How the nodes are linked:
* | u w a c r i j
z778 | z629 - - z541 - z270 z715
z888 | z926 z559 z652 z735 z449 z410 z958
z25 | z379 z270 - z871 - - z479
z671 | z683 z907 z958 z972 z873 z558 z652
z402 | - z172 z426 - z123 - z48
z390 | z714 z781 z964 z300 z809 z517 z613
z788 | z163 z479 z767 z620 z331 z715 z270
z193 | z346 z833 z891 z420 z710 z986 z144
z55 | z620 z525 z385 z163 z107 z444 z311
z902 | z365 z809 z410 z708 z781 z652 z558
z891 | z270 z379 z193 z311 z696 z629 z163
z242 | - - z643 - z91 z172 z910
z652 | z107 z126 z888 z331 z620 z902 z671
z735 | z476 - z331 z888 z767 - -
z986 | - - z629 z91 - z193 z96
z541 | z791 z613 z453 z778 z558 z873 z781
z656 | z300 z92 z330 z714 z457 z521 z591
z420 | z534 z123 z311 z193 z172 z91 z385
z345 | z331 z548 z476 z107 z163 z223 z696
z791 | z541 z280 z91 z629 z643 z311 z444
z444 | z781 z714 z251 z92 z365 z55 z791
z968 | - z696 - z426 z379 - z548
z365 | z902 z699 z910 z223 z444 z107 z643
z893 | - z476 z548 z48 z83 - -
z525 | z517 z55 z702 z521 z921 z714 z344
z558 | z643 - - - z541 z671 z902
z385 | z449 z702 z55 z144 z926 z251 z420
z972 | z696 - - z671 z270 - z331
z501 | - - - z643 z629 z696 z223
z91 | z453 z332 z791 z986 z242 z420 z251
z767 | z144 z914 z788 z449 z735 z305 z346
z426 | z907 z683 z402 z968 z344 z834 z921
z521 | z479 z163 z83 z525 z548 z656 z379
z702 | z584 z385 z525 z83 z48 z164 z123
z280 | z613 z791 z332 z591 z834 z344 z714
z163 | z788 z521 z144 z55 z345 z92 z891
z251 | z488 z164 z444 z96 z910 z385 z91
z613 | z280 z541 - - - z871 z390
z83 | z914 z144 z521 z702 z893 z330 z833
z699 | z809 z365 z427 z457 z714 z921 z834
z873 | z311 z871 z534 z270 z671 z541 z620
z223 | z708 z457 z382 z365 z92 z345 z501
z833 | - z193 z379 z123 - - z83
z958 | z172 - z671 - z534 - z888
z964 | z164 z488 z390 - - z584 -
z683 | z671 z426 z172 z696 z311 z643 z107
z488 | z251 z964 z781 z305 z410 z449 z453
z305 | z96 - z715 z488 - z767 -
z172 | z958 z402 z683 z710 z420 z242 z926
z710 | - - z696 z172 z193 - z476
z584 | z702 z449 z517 z914 z559 z964 z431
z311 | z873 z344 z420 z891 z683 z791 z55
z144 | z767 z83 z163 z385 z476 z96 z193
z449 | z385 z584 z620 z767 z888 z488 z534
z476 | z735 z893 z345 z926 z144 z382 z710
z270 | z891 z25 z346 z873 z972 z778 z788
z427 | - z910 z699 - z164 z48 -
z331 | z345 z152 z735 z652 z788 z708 z972
z620 | z55 z517 z449 z788 z652 z781 z873
z834 | - z643 - - z280 z426 z699
z809 | z699 z902 - - z390 z126 -
z921 | z126 z107 z48 z548 z525 z699 z426
z346 | z193 - z270 z534 - - z767
z123 | z431 z420 z344 z833 z402 z332 z702
z96 | z305 z330 z92 z251 z382 z144 z986
z781 | z444 z390 z488 z715 z902 z620 z541
z517 | z525 z620 z584 z479 z126 z390 z871
z164 | z964 z251 z714 z330 z427 z702 z332
z708 | z223 - - z902 z715 z331 -
z914 | z83 z767 z479 z584 - - -
z453 | z91 - z541 - - z534 z488
z344 | z871 z311 z123 z379 z426 z280 z525
z871 | z344 z873 z431 z25 z907 z613 z517
z379 | z25 z891 z833 z344 z968 z591 z521
z457 | - z223 - z699 z656 z548 -
z910 | z410 z427 z365 z382 z251 z926 z242
z431 | z123 z534 z871 - - - z584
z92 | z715 z656 z96 z444 z223 z163 z629
z107 | z652 z921 z926 z345 z55 z365 z683
z591 | - z629 - z280 - z379 z656
z714 | z390 z444 z164 z656 z699 z525 z280
z629 | z778 z591 z986 z791 z501 z891 z92
z332 | - z91 z280 - - z123 z164
z907 | z426 z671 - - z871 - z126
z126 | z921 z652 z559 z152 z517 z809 z907
z479 | z521 z788 z914 z517 z152 z300 z25
z410 | z910 - z902 - z488 z888 -
z696 | z972 z968 z710 z683 z891 z501 z345
z534 | z420 z431 z873 z346 z958 z453 z449
z548 | z152 z345 z893 z921 z521 z457 z968
z382 | - - z223 z910 z96 z476 -
z643 | z558 z834 z242 z501 z791 z683 z365
z559 | z48 z888 z126 - z584 - -
z48 | z559 z926 z921 z893 z702 z427 z402
z715 | z92 z300 z305 z781 z708 z788 z778
z300 | z656 z715 - z390 - z479 -
z926 | z888 z48 z107 z476 z385 z910 z172
z152 | z548 z331 - z126 z479 - -
z330 | - z96 z656 z164 - z83 -

The rows follow the links: the fewer symbols apart two nodes are, the more alike their rows tend to be.

Each row is also shifted at random along 4 hidden directions that mean nothing.

Some nodes, each with a row of numbers:
z96
(-78, -43, -49, 54, 60, 42, 38, -3, 85, 14, 25, -125, -11, -31, 13, 77, -80, -51, -1, -112, 95, -17, 6, 160, 79, 3, 26, -75, 38, -44, 24, 96, -83, 6, 1, 77, -41, -137, 3, -75, 22)
z613
(-344, 66, -86, 68, 9, -55, -72, -5, -134, -6, 105, 207, 59, 70, -102, 16, 2, 87, 8, 106, 31, 68, -4, 52, -131, 124, -140, 108, 15, -100, -138, -141, 5, 31, 32, 38, 7, 50, 5, -74, 92)
z410
(-71, 98, -6, 39, 100, 81, 81, 26, -32, 101, 24, -71, -57, 79, -1, -119, -47, 105, 79, -115, 95, 56, -47, 1, -74, 59, -221, 127, 91, -115, -98, -21, 41, -165, 30, 42, -114, 3, -32, 59, -213)
z305
(-68, -48, -51, 82, 108, 49, 25, 27, 73, 67, 35, -81, 40, -92, -27, -33, -81, -37, 63, -87, 47, 37, 15, 105, -99, -21, -135, 70, 70, -148, -76, -43, -65, -64, 70, 15, -121, -130, 33, -8, -80)
z907
(145, 54, -12, -144, -173, -129, -83, 60, -61, 97, -53, 202, 30, -43, -74, 2, 32, 157, -18, 119, -71, 63, -80, -178, -18, 51, 61, 20, 34, 47, 53, -118, 73, 18, 52, -27, -28, 134, 68, 68, 89)
z735
(-122, -27, 17, -49, 32, 71, 123, 17, 53, 36, -30, -140, 56, -82, 21, -32, -95, -73, 59, -48, -43, 20, 50, -122, -25, -33, -37, -36, 36, 12, 28, -41, -41, -95, -47, -106, -86, -48, -32, 98, -129)
z788
(74, -143, -59, 15, 65, -35, -12, 78, 49, -9, -97, -67, 101, -145, -42, -60, 47, -39, -30, -2, -55, -73, 26, 9, -98, -113, 15, 0, 54, 86, 65, 7, -60, -62, 29, -135, -8, 25, 26, 165, -70)
z656
(-71, 32, -14, 67, 65, 13, -8, -99, 40, 62, -24, 20, -50, -61, 24, 42, 51, -89, 22, -23, 67, -8, 51, 239, -75, 48, 25, 41, 74, -107, -40, 52, 36, 125, 134, 49, 53, -29, 19, -124, 89)
z699
(-240, 140, 59, 100, -112, -71, 83, -175, -37, -6, -85, 74, -31, 74, 163, 37, 37, -66, -31, -29, 67, 35, 9, 92, 57, 75, 199, -43, -26, 99, 45, -5, 31, 56, -67, 56, 50, 0, 26, 39, 73)
z107
(143, 96, 22, -73, 121, 76, 5, 37, 30, 57, -109, -64, -160, 85, -12, -129, 139, 119, 7, 3, 18, -113, -24, -21, 15, -37, -73, 46, 41, -36, 46, 151, 178, -59, -22, -10, 42, 105, -38, -6, -155)
z476
(143, 19, 22, -122, 15, 59, 79, 29, 156, 100, -70, -106, -61, -74, 44, 63, -52, -7, 7, -91, -24, -10, -17, -14, 93, -34, 92, -105, 40, 10, 118, 120, -45, 53, 28, -5, -49, -46, 12, -43, -65)
z671
(-30, 101, -21, -56, -73, -145, 34, 51, -66, 30, 75, 201, 38, -11, -5, 210, -57, 113, -67, 54, -96, -26, -105, -115, -116, -65, 83, -69, -126, 142, 77, -58, -102, -10, 44, -89, -28, -4, 96, 40, 49)
z833
(165, -67, -15, -82, -9, 75, -70, 12, 70, -36, 91, -2, 13, -53, -54, 32, -64, -62, 40, 27, -37, 69, 27, -28, 71, -7, -1, -32, -18, -95, -26, -14, -3, 131, 10, 30, 13, -7, -49, -203, 112)
z710
(71, 56, 49, 2, -37, 22, 40, -27, 79, -86, 57, -71, 72, -16, 69, 137, -126, -106, -41, -49, -71, 26, 3, -123, 138, -132, 196, -189, -162, 122, 76, -41, -111, 8, -179, -47, -10, -76, -50, -24, 36)
z521
(203, -90, 25, 23, 75, 18, 10, -102, 75, -23, -97, -68, -45, -94, 83, -63, 74, -235, 27, 21, -77, -32, 144, 121, -61, -80, 89, -1, -16, 8, -2, 38, -7, 118, -24, -57, 124, 3, -1, -56, 49)
z126
(132, 93, 7, -100, -40, -74, 98, -2, -28, 226, -101, 171, -35, -105, -7, 20, 41, 129, 49, 33, -66, 33, -68, -30, -214, 72, -12, 88, 126, -44, 90, 12, 21, 118, 223, -7, -8, 69, 143, -24, 18)
z444
(268, -42, 3, 154, 64, 14, -69, -48, -8, -79, -102, -159, -103, 81, 72, -149, 172, 14, -51, -82, 127, -112, 19, 143, 94, -48, -3, 79, 8, 53, -30, 76, 80, -124, -46, 60, 58, -23, 0, 155, -107)
z972
(-219, 100, -12, -25, 88, -27, 35, 39, 27, 33, 66, 89, 92, -72, -38, 151, -81, 41, -35, 81, -80, -47, -2, -119, -95, -99, 26, -87, -81, 39, -6, -81, -54, -7, -90, -158, -51, 34, 13, 4, -2)
z914
(-216, -92, -20, -59, 26, 34, 92, -2, 54, 62, 39, 31, 78, -118, -33, -11, -100, -111, 92, -3, -90, 63, 39, 22, -175, 38, -77, 30, 85, -107, -1, -54, -109, 134, 130, 7, -24, -44, 30, -86, 13)
z525
(-103, -49, -2, -143, -54, -46, -45, 6, -71, 66, -108, 119, -107, 46, -49, -61, 109, 28, -36, 98, -36, -39, -17, 73, -25, 87, 29, 57, 55, -15, 85, 115, 67, 162, 157, 83, 117, 105, 9, -108, 83)
z558
(-177, 122, -34, 47, -40, -95, -44, 36, -61, -26, 52, 118, 66, 32, -48, 96, 19, 161, -57, 38, 69, 13, -72, -103, -11, 36, -16, -18, -23, 60, -58, -105, 29, -129, -84, -48, -69, 63, 41, 115, 5)
z25
(-97, -43, -19, 5, 15, -43, -45, 14, 0, -52, 57, 101, 129, -80, -85, 8, -7, -66, 23, 109, -77, 30, 78, -60, -108, -11, -29, 1, -18, -22, -50, -132, 15, 51, -14, -109, 14, 81, -2, -19, 105)
z144
(-33, -209, -16, -102, -48, 64, -5, 48, 74, -91, -70, -198, 18, -53, -15, -33, 1, -85, -48, -27, -11, -36, 46, -50, 186, -29, 95, -130, 27, 95, 122, 133, -68, -10, -25, 21, -11, -31, -39, 54, -26)
z311
(22, 33, 1, 82, 171, 67, 11, 11, -67, -127, 151, 48, -96, 161, -25, 35, 14, 11, -16, 37, -59, -128, -21, 34, -105, -114, -147, 27, -156, -24, -83, 54, -30, 31, -6, -28, 137, -8, -87, -200, -8)
z541
(169, 55, -116, 19, 95, -54, -117, 126, -52, 116, 105, 125, -21, 39, -182, 26, 79, 284, -2, -16, 73, -20, -107, 86, -125, 51, -256, 150, 94, -174, -152, -11, 61, -76, 158, 32, -67, 6, 86, -34, 7)
z453
(216, -103, -87, -10, -90, -23, -182, 153, -55, -11, 36, -77, 29, 31, -108, -116, 16, 217, -5, -43, 79, 80, -93, -103, 121, 64, -128, 98, 45, -24, -77, -103, 73, -162, 3, 66, -133, 2, 5, 157, -25)
z548
(-9, 16, 74, -67, -41, 7, 3, -84, 89, 31, -144, -1, -46, -100, 55, -19, 69, -96, 26, 37, -33, 12, 84, -26, 55, 19, 140, -68, 51, 38, 66, 36, 111, 78, -45, -74, 54, 116, -5, -15, 11)
z683
(92, 122, 42, -72, 3, -22, -47, 52, -9, -3, 60, 75, -98, 104, -41, 57, 71, 162, -33, 61, -15, -79, -86, -115, 66, -38, -10, -48, -59, 19, 32, 85, 91, -13, -47, -25, 17, 101, 11, -62, -11)
z767
(-379, -186, -38, -91, -9, 43, -11, 117, 28, -50, -23, -123, 85, -42, -80, -99, -73, -4, 28, -2, -41, -7, 23, -119, 23, -11, -67, -9, 69, 15, 46, -28, -59, -97, 19, -19, -48, 29, -13, 63, -95)
z888
(-38, 31, 30, -33, 65, 80, 164, 23, -23, 29, 7, -94, -37, 50, 64, -88, -79, -15, 87, -93, -63, -10, -17, -74, -143, -22, -112, 53, 11, -15, -21, -2, -43, -90, -25, -42, -32, -31, -17, 72, -218)
z449
(163, -157, -13, -33, 43, 91, 40, 102, -52, -35, 9, -149, -12, 43, -42, -253, -43, -6, 77, -41, -52, -51, 2, -44, -62, -33, -187, 128, 29, -61, -26, 34, -42, -122, 39, 13, -14, 12, -39, 118, -215)
z910
(-97, 97, 0, -59, -72, -12, 54, 14, -11, 130, -43, -23, -82, 106, 18, 42, 10, 130, -41, -118, 141, 35, -129, 29, 134, 117, 42, -57, 69, -20, 93, 127, 7, -5, 69, 135, -81, -69, 28, 14, -8)
z708
(80, 20, 24, 194, 86, -11, 31, -92, 32, -21, -97, -159, 68, -147, 103, -28, 21, -119, -12, -70, 96, -47, 105, -2, -17, -93, 61, 1, 8, 99, -10, -86, 15, -203, -158, -148, -67, -7, 29, 259, -120)
z591
(-191, 0, -35, 2, -51, -104, -146, -35, 47, 14, 77, 144, 46, -58, -67, 174, 56, 42, -64, 45, 27, 55, -22, 92, 75, 52, 128, -68, -2, -11, -26, -33, 25, 133, 94, 30, 5, -2, 44, -130, 250)
z332
(-16, 45, -47, 20, -59, -17, -20, -21, -57, -42, 121, 97, -18, 127, -7, 111, -99, -18, 6, -37, 22, 106, -50, 112, 8, 114, -30, -4, -42, -123, -80, -38, -49, 120, 53, 157, 22, -101, -9, -154, 141)
z55
(-74, -116, -14, -109, -65, -67, -102, 112, -32, -46, -144, -31, -87, 53, -82, -92, 169, 87, -120, 66, 20, -126, -62, -54, 137, -30, 46, -48, 15, 96, 112, 176, 55, -12, 64, 49, 95, 114, 6, 79, -7)

Where do the symbols, taken in turn from left to right, take each start?
Answers are names.
(306, 10, 42, -110, -72, 73, 96, 13, -33, 144, -77, -28, -26, -24, 32, -190, -43, 8, 125, -23, -61, 92, -39, -91, -98, 58, -105, 153, 91, -79, 9, -53, 51, -7, 73, 16, -48, 29, 1, 27, -136)
a w i -> z902
(67, -35, -64, 101, 103, 0, -158, 50, 32, 9, 87, -3, 94, -53, -110, 5, 38, 100, -2, 35, 59, -29, 40, 33, -28, -36, -117, 62, 41, -45, -155, -93, 50, -124, -5, -104, -97, 38, 16, 47, 17)
c w -> z613
(-239, 39, 15, -42, 1, 55, -15, 20, 78, 55, -28, -107, -14, 0, -45, 36, -15, 25, -17, -105, 151, 23, -11, 1, 211, 57, 71, -103, 109, -52, 28, 102, 46, -66, -33, 53, -93, -23, -12, 4, -11)
i w a -> z548
(-88, 99, 83, -26, -12, 28, 131, -112, -51, 5, -122, 93, -124, 68, 102, -46, 46, -56, 18, 33, -60, -32, 41, 26, -42, 26, 68, -15, -39, 51, 52, 55, 60, 114, -46, 3, 128, 66, -5, -45, -22)
r w i -> z444
(-104, -3, -50, 129, 219, 65, -14, 24, 31, 42, -5, -62, 51, -66, -64, -94, 98, 3, 42, -19, 111, -83, 66, 128, -130, 4, -175, 106, 108, -96, -118, -12, 34, -72, 72, -77, -37, 20, 35, 37, -84)
r u j c -> z643
(174, 8, 9, -39, -101, 50, -162, 54, -10, -39, 12, -130, -46, 115, -70, -89, 26, 180, -62, -48, 140, 71, -88, -146, 292, 85, 10, -42, -15, 41, -16, -22, 145, -179, -180, 45, -97, 45, -49, 105, -55)
j a j w -> z834
(-170, 38, -2, 171, 262, 71, 56, -57, 111, 36, 50, -55, -67, 8, 13, 76, 19, -80, 14, -91, 75, -109, 93, 289, -95, -58, -92, 53, 38, -138, -104, 115, 22, 36, 67, -3, 54, -78, -14, -125, -11)
u i w c -> z517
(329, 71, 47, -80, -95, 3, 52, -57, -1, -18, 61, 33, -41, 59, 72, 9, -86, -13, 30, 5, -79, 92, -21, -96, 60, 22, 98, -38, -64, -6, 51, -35, 12, 70, -65, 57, 6, -3, -31, -112, 19)
w j w -> z48
(-75, 102, 18, -105, 68, 26, -13, 22, 125, 111, -112, -31, -68, -103, -35, 53, 119, 50, -24, 36, 2, -99, -5, -33, 19, -43, 60, -54, 78, 4, 77, 148, 63, 27, 10, -76, 19, 67, 11, -50, -27)
a c c -> z476
(249, 16, 38, -18, 63, 55, -88, -10, -57, -55, 84, 55, -86, 104, -46, -120, 87, 8, 53, 81, -61, -14, 12, -6, -3, -9, -116, 116, -35, -96, -132, 29, 143, 82, 2, 41, 126, 124, -55, -149, 67)
i i -> z344
(210, -103, -50, -170, -128, -50, -85, 151, -41, 12, 77, 35, -6, 64, -103, 90, -20, 193, -67, 7, -60, -12, -151, -114, 163, -8, 76, -97, -54, 35, 111, 100, -54, 55, 109, 98, -20, -40, 22, -98, 77)
i a -> z791
(59, 111, -56, -61, -39, -72, 12, 96, -10, 262, -54, 124, -16, -56, -96, 41, 84, 295, -16, -53, 111, 8, -136, 34, -61, 81, -61, 78, 160, -44, 41, 39, 59, -23, 208, 7, -120, 25, 155, 104, -10)
r i -> z620
(13, 124, 63, 108, 81, 63, 9, -69, 11, 15, -63, -63, -134, 105, 67, -38, 118, 46, -15, -74, 124, -76, 0, 88, 44, 10, -40, 37, 15, 4, -54, 84, 111, -112, -45, 36, 16, 12, -3, 68, -105)
r u -> z781
(509, 34, 35, -38, -88, 44, 25, 25, 11, -72, 23, -107, -44, 57, 52, -13, -46, 21, -13, -62, -82, 20, -45, -164, 149, -77, 84, -73, -121, 116, 75, -6, -12, -60, -140, 4, -11, -32, -35, 53, -83)
i j w -> z427
(181, 124, 28, -25, 142, 73, -95, 0, 131, 29, 66, -14, -77, -8, -72, 45, 50, 60, 11, 53, -28, -77, 6, -66, 9, -101, -64, -24, -35, -100, -56, 51, 113, -36, -82, -105, 2, 74, -40, -110, -49)
j j r -> z891
(210, -108, -3, -6, 4, 75, 111, 6, -18, -84, -58, -150, -66, 87, 72, -63, -69, -93, 3, -110, -20, -61, -12, 36, 22, -74, -31, -38, -53, 67, 82, 146, -96, 9, 24, 105, 40, -84, -45, -12, -115)
a j -> z311
(192, -128, 9, 17, 73, -11, -16, -3, 102, -66, -104, -134, -1, -114, 68, 15, 90, -100, 4, 8, -50, -144, 46, 54, 26, -181, 139, -66, -51, 107, 106, 131, -40, 22, 2, -98, 65, 17, 14, 29, -3)
c i -> z444
(-53, -41, -32, 44, -78, -94, 5, -32, -106, 29, -73, 86, 56, -15, 16, -45, 81, 29, -12, 36, 54, 29, 18, 101, -95, 110, -18, 111, 92, 8, -22, -83, 16, 4, 111, 41, 11, 19, 84, 136, 59)
u r -> z699
